Below are the code and all the weights of a small trained network. Each question names an input and a class and asks about switching units off, where a switched-off unit gives its printed mean instead of its output.

import numpy as np


def w(rows, s, z=0):
    codes = np.array(rows[::2]) - 128.0
    scale = np.full(codes.shape[1], s)
    scale[-1] = z or s
    return codes * scale


def f(y):
    return np.maximum(y, 0)


def log_softmax(a):
    a = a - a.max(-1, keepdims=True)
    return a - np.log(np.exp(a).sum(-1, keepdims=True))


def net(x, mask):
    res = np.array(x, float).reshape(1, 6) / 4 @ E
    y = f(res @ A[0][:, :-1].T + A[0][:, -1])
    res = res + np.where(mask, y, B[0][:, -1]) @ B[0][:, :-1]
    return log_softmax(res[-1] @ U[:, :-1].T + U[:, -1])


A, B = {}, {}
E = w([
[180,150,91,113,103,82,120,115,102,75,134],'x0',
[195,61,43,204,191,254,153,126,157,65,146],'x1',
[67,143,180,33,181,178,225,40,155,28,156],'x2',
[80,86,26,145,113,15,190,57,196,154,19],'x3',
[94,122,110,114,138,160,126,154,140,152,118],'x4',
[112,159,119,145,180,118,115,116,129,121,129],'x5',
],0.0071)
A[0] = w([
[158,177,199,113,147,199,99,188,57,92,197,42],'N1',
[159,92,68,194,126,208,167,129,142,104,145,144],'N2',
[193,97,98,241,116,102,34,206,80,188,68,153],'N3',
[109,90,95,149,131,86,172,92,220,113,93,46],'N4',
[96,145,170,3,152,216,225,22,148,17,102,91],'N5',
[193,187,161,112,148,208,98,166,106,150,207,87],'N6',
[130,142,78,175,169,191,109,131,116,92,165,73],'N7',
[177,121,82,217,121,192,90,126,155,118,100,154],'N8',
[133,71,85,181,150,158,157,125,99,106,149,156],'N9',
[45,185,161,90,88,37,108,162,65,193,153,254],'N10',
[68,184,157,79,112,67,109,124,101,167,111,225],'N11',
[195,48,68,164,172,161,159,100,189,126,137,119],'N12',
[124,96,76,172,124,77,182,58,182,155,68,62],'N13',
],0.0068,0.00073)
B[0] = w([
[99,74,85,72,161,2,16,143,166,187,140,240],'N1',
[143,122,146,74,168,171,196,122,51,119,174,202],'N2',
[105,236,134,205,89,196,124,174,183,87,58,253],'N3',
[90,85,85,118,166,75,53,158,186,181,162,177],'N4',
[61,221,125,236,51,167,119,218,191,52,92,255],'N5',
[97,74,103,106,104,62,118,177,177,192,125,227],'N6',
[163,88,150,117,123,100,186,123,79,159,156,189],'N7',
[218,128,148,160,147,196,142,89,91,146,129,198],'N8',
[192,128,173,67,156,178,158,90,74,85,160,177],'N9',
[211,148,163,118,189,224,186,78,30,52,214,224],'N10',
[95,112,154,83,171,169,202,59,36,117,178,199],'N11',
[140,97,196,113,155,139,156,70,34,193,161,195],'N12',
[139,69,147,100,163,98,17,145,202,237,178,191],'N13',
],0.0063,0.0098)
U = w([
[182,87,169,56,150,171,201,74,52,124,166,232],'0',
[130,208,135,235,56,161,109,217,183,101,57,152],'1',
[133,1,115,42,131,12,24,177,184,188,134,2],'2',
],0.0092,0.00094)

Each question gives the input, the list of numbers given to net, and the class t.
The units are the neurons (one row each of A and B). Each row of codes is followed by its name. A weight is (code - 128) times the scale printed after its matrix; where a second scale follows, it is the last column's (A, B and U).
mask holds one flag per neuron, in row order. A switched-off neuron (its flag False) gives its mean, the last column of its row in B, instead of its output. The means were averaged over made-up inputs and are rounded, as every weight is.
A unit's drop is (log p(t) with every unit on - log p(t) with that unit switched off) / (log p(t) with every unit on - log p(t) with every unit switched off).
The circuit of an input: a set's keep is (log p(t) with only the set's units on - log p(t) with every unit switched off) / (log p(t) with every unit on - log p(t) with every unit switched off). Starting from the 12 units with the biggest drops (on a tie, the unit counted first), units are removed one at a time, each time the one whose removal leaves the highest keep (on an exact tie, the one counted first), for as long as the keep stays at least 0.8.
units of the circuit, in order: the units of the circuit, biggest drop first
top k neurons: the k neurons with the biggest drops, biggest first
drop when u is switched off: that unit's drop, to one decimal
input [7,-3,-3,0,-5,4], class 0: top 4 neurons	(N5; N10; N11; N6)
input [7,-2,6,4,-3,5], class 1: units of the circuit, in order	(N5)
input [4,5,-5,-6,7,0], class 2: top 4 neurons	(N1; N6; N5; N10)
input [-2,-8,-2,8,-6,-1], class 0: top 3 neurons	(N10; N11; N1)
input [-3,-4,-2,-5,5,1], class 2: top 2 neurons	(N1; N6)
input [4,-7,2,6,5,6], class 0: top 2 neurons	(N10; N11)
input [-6,-5,-7,-8,-3,-6], class 2: top 2 neurons	(N1; N5)
input [2,5,6,-5,4,-8], class 1: top 2 neurons	(N5; N10)
input [6,-8,4,7,-5,-5], class 0: top 4 neurons	(N10; N11; N1; N6)
input [7,5,6,-2,-7,4], class 1: top 2 neurons	(N5; N10)
input [-4,-3,-5,-6,-5,5], class 2: top 4 neurons	(N1; N5; N6; N8)
input [-8,-4,5,6,-3,2], class 2: top 4 neurons	(N3; N13; N4; N8)
input [8,-4,6,-8,3,4], class 2: top 2 neurons	(N1; N3)
input [5,3,0,-6,8,3], class 2: units of the circuit, in order	(N1)
input [5,2,4,3,-4,-5], class 1: drop when N1 is switched off	0.4
input [-2,5,7,-3,-1,-8], class 1: drop when N5 is switched off	1.8
input [0,-7,0,5,2,7], class 0: drop when N2 is switched off	0.0
